267, 355, -70, 187, 55, -42, -251, 196, 72, 37, -44, 159, -75, -111, 14, -49, -513, -370, 510, -182, 66, -66, 178, -269, 96, -48, 75, 380, 291, -199, 635, 352  Q14
-161, 129, -122, 16, -49, 129, 525, -232, -121, 269, -145, -203, -210, -326, 0, -111, -278, -48, 253, -579, 194, -173, -150, -237, 214, -354, -318, 205, -369, -315, 305, 92  Q686
-79, 93, -428, 84, 442, -181, 371, -101, -77, 252, -203, 136, -286, -344, -104, -454, 287, 192, -241, 149, 17, 37, -370, -103, 102, -20, 196, 107, -84, -153, 456, 372  Q345
129, -513, 207, 6, -122, 25, 64, -52, -275, -291, -279, -296, -271, 21, 271, 197, 6, 423, -350, 138, 22, 225, -16, -58, -244, 43, -188, -99, -49, -219, -391, -70  Q556
-608, 23, -192, -40, -354, 50, 358, -170, 232, -40, 68, -187, 211, -178, -28, -181, -611, -332, 495, -312, 133, -440, 447, -437, 210, -310, -497, 697, -183, -22, 111, 204  Q14
-69, 161, -50, 427, 385, 128, 127, -398, 62, -188, 48, -62, -199, -229, -79, -588, -511, -231, 99, -117, 243, -239, 848, -425, 105, -373, -499, 245, -144, -32, 210, 391  Q538
-158, 115, 117, 324, 208, -34, 188, -192, 104, 115, -185, 131, -134, -110, 44, -316, -70, -446, -468, 171, 274, 350, 417, -438, -69, -135, 19, 148, -418, -412, 258, 374  Q556
-815, -68, 346, -53, -135, 219, 154, 89, -281, -469, -106, 299, -153, -490, 551, -260, -7, -375, -189, -24, 17, 53, -414, -417, -301, -28, -118, -438, -231, -553, -66, 589  Q403
-572, -55, 142, -43, 380, 195, -36, -75, -1, -50, 144, -452, -361, -457, -84, -268, -105, 121, 254, -74, 43, -180, 169, -318, 97, -433, -388, -89, -65, -357, -43, 322  Q616
38, 483, 88, -64, 202, 172, -166, -263, -106, 331, 138, 306, 30, -187, -33, -243, -323, 141, -57, 38, 131, -175, 329, -257, 32, -195, -217, 134, -21, 41, 372, 384  Q582
-397, -785, 217, -47, 229, -166, -177, 198, -138, -53, -79, 514, 130, -499, 209, 142, 194, -80, -152, 292, -287, 272, 20, -406, 48, 206, -122, -186, 115, -49, -253, 453  Q403
105, -524, 164, 81, -36, -164, 163, 158, -129, -243, -345, -600, -156, 43, 320, 111, -43, -379, 365, -686, 233, 181, -377, 582, 33, -429, -360, 235, 106, -50, 57, -46  Q616
-190, 56, -73, 260, -97, 120, 4, 274, -135, -156, -53, 267, -71, -312, -124, -104, -269, -118, -75, 26, 56, -27, -34, -569, 150, 150, -322, -207, 241, 60, 68, 315  Q403
34, 153, 275, 57, -230, -384, 105, 115, -569, -91, -359, 53, -432, -715, 412, -179, 118, 209, -167, -197, -7, -39, -621, 10, -247, 270, 90, -109, -128, -700, 58, 411  Q556
-338, -117, -203, 15, -51, 349, -187, 147, -112, 226, 121, -228, 4, -223, 79, -294, -625, -340, 632, -200, 221, -173, -71, -614, 133, -58, -404, 206, 58, -344, 445, 220  Q816
-500, -50, 21, -144, 95, 181, -190, 73, -353, -125, -323, 30, -61, -269, 246, -26, -323, 142, 358, 38, 3, 13, 84, -5, 105, 145, -314, -126, 559, -188, -65, 438  Q14
221, -60, -73, -65, 365, -116, 326, -124, 128, -249, -146, 38, 365, -213, 162, -256, -427, -521, -42, -721, 178, -26, 211, -366, 207, -508, -545, 490, 14, -70, 158, 340  Q345
-13, 300, -90, -12, 64, -223, -136, 130, -138, -4, 164, 4, -248, -278, 25, -93, -463, -154, 498, -239, 152, -271, 547, 112, 353, -250, -161, 377, -67, -231, 314, 269  Q816
52, 40, 79, 493, 393, 68, -42, -249, -129, 108, -626, -69, -151, 6, 329, -16, 134, 48, -418, -379, 367, 353, -123, -306, 458, 380, -177, -123, 198, -156, 123, 211  Q345
-170, -549, -472, -125, 78, -79, -112, 36, -352, -47, 68, 309, -165, -278, 139, -131, -41, -162, -71, -43, 34, 162, 730, -286, 63, 40, -306, -21, 39, -381, -80, 188  Q616
-625, -302, 53, 121, 154, 77, 82, -161, -193, -33, -97, 210, -468, -524, 143, -148, -125, 362, -114, -113, 71, 4, 67, -394, 316, -97, -143, -427, -131, -315, 186, 403  Q14
332, -394, 39, 217, 246, -106, 143, -329, -328, 299, -387, -42, 21, -372, 35, -154, 180, 245, -687, -95, -38, 274, 605, -139, 114, -313, -362, -256, -184, -277, -112, 180  Q538
21, 194, 259, 356, 131, 433, -233, -158, -75, 225, -195, 101, -26, -45, 239, 158, -31, -101, 192, -77, 114, -93, -150, -361, -35, -322, -154, -42, 123, -36, 273, 494  Q403
-258, -522, 243, -44, 216, 82, -843, -111, -253, -239, -175, 43, -132, -61, 76, 145, -51, -233, -26, 81, 149, 284, 456, -281, 64, 126, -372, -396, 456, -13, 216, 354  Q403
-155, 7, 67, -221, -227, -211, -669, 76, -276, -500, 8, -234, -82, -34, 203, -15, -319, -256, 297, 47, 32, -78, 142, 373, 28, -16, -183, 63, 239, 184, 352, 299  Q345
-296, 604, 481, 429, 59, 43, -34, -218, -132, -204, -567, -107, -103, -114, 163, 232, -232, -281, 60, -421, 286, -9, -209, -198, 121, 260, -284, -122, 228, -64, 16, 361  Q345
180, 135, -56, 75, 48, 84, 177, 187, 110, 69, -103, 313, 70, -184, 173, -417, 270, -353, -173, 92, -165, 176, -11, -264, -346, -216, 107, 224, 96, -466, 259, 407  Q403
399, -100, -186, 140, 339, -197, -38, -57, 194, 376, -108, -802, 175, -63, 336, -183, 138, 171, -222, -469, -31, -45, 122, 258, 335, -681, -149, 372, -535, -351, 483, -130  Q686
-211, 148, 16, 240, -213, 57, 150, -231, -200, 356, -339, 300, -106, -353, -4, -275, 78, 62, 8, 12, 144, -232, -30, -588, 4, 96, 49, -56, 163, -320, 97, 444  Q345
-59, 72, -107, 278, -68, -229, -124, -152, -135, 234, -86, 288, -261, -472, 158, -71, 467, 98, -453, -153, 30, 226, 12, -373, 57, 282, 229, -225, -216, -498, -255, 261  Q686
-333, 600, 130, 625, 245, -146, 410, 58, 93, 49, -354, -104, -299, -242, 45, -265, -352, -104, 2, -191, 388, -160, 28, -148, -132, -222, -11, 159, -146, -408, 210, 366  Q582
-186, 40, -191, 516, 402, -27, 176, -146, -23, 405, -106, 111, -187, -454, 183, -388, 199, -223, -389, -239, 283, 236, -438, -410, 314, -30, -37, 32, -435, -117, 424, 437  Q582
-71, 220, 159, 434, -454, 47, -411, 395, 50, 334, -163, -152, 123, -2, -157, 151, -186, -27, 143, 276, 4, 47, 748, -176, -56, -181, -273, 117, 449, -236, -139, 204  Q816
68, 229, 157, 21, 105, 119, -9, -144, 181, -133, -87, -201, 283, 149, 232, -117, -194, -597, -38, -217, 152, -62, -58, -187, -19, -400, -152, 314, -188, -62, 573, 235  Q816
192, 120, 349, 361, 132, 39, 650, -135, 19, 290, -413, -268, 36, 119, 262, 98, 373, 34, -40, -45, -21, -116, -655, 339, -608, -366, -160, 439, -305, -73, -114, -8  Q403
-141, -186, 30, 196, 493, 177, 74, -47, 345, -107, -234, -518, -56, 40, -34, -316, 74, -238, -288, -18, 79, 341, 206, -393, 352, -123, -254, 139, 72, -108, 390, 126  Q616
38, -641, 206, -411, 280, 67, 444, 192, -62, 23, -267, -71, 82, 120, 192, 74, 180, -64, -5, 151, -181, 456, -447, 463, -205, -255, -57, 146, 91, 54, 125, -68  Q582
145, 299, -45, 41, 21, -68, 729, 33, -164, 40, -99, 168, 46, -259, -274, -375, -899, -247, 368, -147, 197, -464, 134, -241, -113, -388, -175, 274, -167, -91, 348, 203  Q538
-364, 676, 322, -44, 84, 111, -396, -163, -168, -65, -113, -547, -163, -171, 121, -9, -231, -182, 158, -212, 144, 29, -120, 221, 183, 26, -487, 130, -68, -80, 490, 300  Q556
213, -436, -329, 44, -294, -111, -42, 482, 70, 79, 71, -440, -93, 81, -327, -55, 294, -229, 165, 227, -155, 181, 167, 10, -393, -55, -167, 205, 241, -312, -179, -390  Q556
104, 556, 107, 234, 23, -48, 52, -116, -194, 28, -102, -14, -269, -409, 128, -176, 326, 160, -339, -5, -13, -173, -180, -412, -49, 253, 84, -126, -193, -437, -161, 181  Q686
-37, -167, -263, -216, -70, 171, 33, -205, -149, 247, 19, -97, -82, -291, 88, -323, 5, -183, -304, -313, 107, 173, -86, -471, 372, -175, -132, -70, -369, -368, 648, 141  Q14
-103, -224, 70, 241, 31, 60, -74, -133, -68, 4, -475, -221, 348, -3, 334, 131, -349, 136, -318, -122, 30, 10, -92, -155, 282, -166, -345, -51, -4, 208, 472, 248  Q14
-20, 434, 35, 428, 98, -128, -237, -176, 83, -25, 37, 10, -400, -34, 165, -32, 334, 18, 7, -238, 66, -94, -31, 219, -181, -86, -70, 99, -96, -104, 342, 132  Q686
-175, 359, -86, 171, 208, 239, 524, -354, 96, 286, -206, -183, 149, -215, 114, -225, -248, -471, 175, -689, 231, -203, -555, -551, -116, -132, -371, 405, -320, -265, 520, 149  Q582
199, -156, -95, 156, 215, -20, 412, -54, 223, 432, -434, -365, 138, 132, -74, 61, 245, -162, -39, -150, 145, 197, -150, -25, 252, -308, 209, 261, -36, -194, 79, -26  Q816
-189, 102, -384, 242, -169, -85, 195, 49, 222, 188, -355, 49, 403, -47, 109, -134, -197, -509, -258, -185, 173, 81, 488, -383, 282, -350, 43, 302, -68, -216, 500, 374  Q582
-462, -303, -98, 189, -575, 326, 427, 60, -74, -105, -87, -65, 87, -390, 239, -232, -793, -433, 606, -642, 66, -123, 256, -156, 436, -625, -632, 150, -121, -55, 174, 348  Q556
-155, -3, 45, 355, 428, 18, 123, -138, -152, 273, -322, -312, 199, 82, 483, -6, -199, -57, -11, -157, 249, -24, 236, 230, 111, -65, -337, 194, -300, -199, -331, -37  Q14
64, -136, -140, 169, -286, -2, 482, -45, 8, -18, -455, -127, 273, 31, 180, -70, -104, -110, -170, -235, 50, 31, -492, 51, 114, -151, 54, 47, -16, 149, 95, 72  Q14
-118, -514, -132, 97, 51, 60, -154, 65, -207, 89, -226, -554, -124, -384, 289, 165, 85, 104, 218, -404, 82, 52, -602, -179, 302, -263, 0, -290, -52, -284, -185, 166  Q686
101, -325, -83, 350, 304, -153, 171, 329, -136, 218, -154, 135, 48, -436, 52, -305, -178, -350, 236, -37, 121, -56, -336, -292, -223, -377, -241, 189, 108, -217, 209, 448  Q556
-373, -204, 79, 170, 34, 17, -148, -1, -138, -161, -380, -179, -72, -66, 416, -132, -331, -272, 203, -220, 489, 220, 136, -111, 157, -2, -278, 293, 310, -250, -176, 503  Q816
58, 353, -34, 13, 190, -229, 272, 13, 140, -19, 135, -52, 55, -221, 265, -594, -227, 83, -197, -311, -33, -270, 149, -5, 101, -18, -126, 402, -380, -330, 346, 18  Q616
112, -306, 99, -160, -222, -222, 165, -163, -437, 72, 69, 597, -413, -360, 268, -290, 313, 423, -427, 111, 19, 15, 531, 148, -182, -291, 8, -46, -177, -362, -238, 335  Q616
84, -182, -102, 133, 454, -341, -310, 128, -77, -88, 146, 45, -306, -278, 451, -483, 498, -120, -459, -287, 14, 353, 9, 118, -78, 93, -208, 58, -196, -545, 211, 88  Q345
138, -340, -216, 3, 108, -263, 581, 136, -141, 32, -200, 373, -330, -344, -229, -432, 341, 160, -435, 259, -74, 112, 207, -185, -104, 2, 298, -226, -26, -441, -172, 60  Q403
303, -292, 150, 381, -183, -234, 29, 205, 42, 360, -134, -251, 152, 65, 179, 377, 103, 107, 95, -214, 45, -36, -223, 237, -309, -435, -246, 409, -70, -39, -219, -72  Q816
-238, 779, 218, 279, 352, -8, -726, -424, -295, 308, -353, -486, -244, 6, 68, -12, -258, 417, 166, 27, 364, -383, 607, 248, 90, 121, -380, 92, 182, -162, 357, 314  Q403
-50, 421, 125, 348, 26, -241, -230, -237, -35, 28, -158, 53, 69, -234, 174, -183, -482, -89, -234, -135, 376, -174, 481, -306, 92, -196, -42, 153, -175, -192, 28, 521  Q14
-219, -149, -159, 611, -279, 17, 423, -184, 82, 275, -384, -113, 79, -306, 233, -56, -525, -225, 174, -809, 557, -236, -177, -853, 302, -262, -220, 329, -195, -337, -44, 340  Q14
-329, -260, -210, 76, -228, -8, -68, 95, 95, 181, -355, 150, -88, -193, 36, -138, -10, -169, 31, -40, 12, 381, 217, -500, 81, 242, 159, 35, 308, -548, 352, 296  Q686
29, -233, 309, 191, -463, 52, 73, -261, 206, -52, -537, -434, 167, 187, 96, 257, -51, -85, -180, 42, -28, 265, -39, -103, -99, -130, 219, 50, -50, -48, -27, 86  Q556
189, 292, -12, 186, 170, 256, -538, -6, -288, -70, -154, 191, 22, -24, 251, -189, -17, 21, -117, 198, 82, 20, 95, -210, 139, 189, -368, -41, 543, 227, 350, 448  Q686
-213, -466, -241, -42, -217, 154, 334, -17, -337, -76, -388, -189, -51, -58, 239, 302, 27, 84, -75, -73, -87, 199, -729, 18, -186, 64, -55, -256, -88, -79, -80, -39  Q14
-459, 275, 418, 427, -13, -105, -95, -210, 57, -352, -125, -98, -273, -65, 216, -460, -242, -217, -388, 88, 325, 81, 681, 16, 256, -15, -230, -20, -265, -80, 186, 335  Q816
-467, 221, -297, -323, -52, -43, 98, 64, 36, 69, 367, 334, -504, -275, -468, -324, 83, 155, -173, 114, 7, 148, -264, -255, -28, 282, 321, -335, -98, -264, 341, 54  Q616
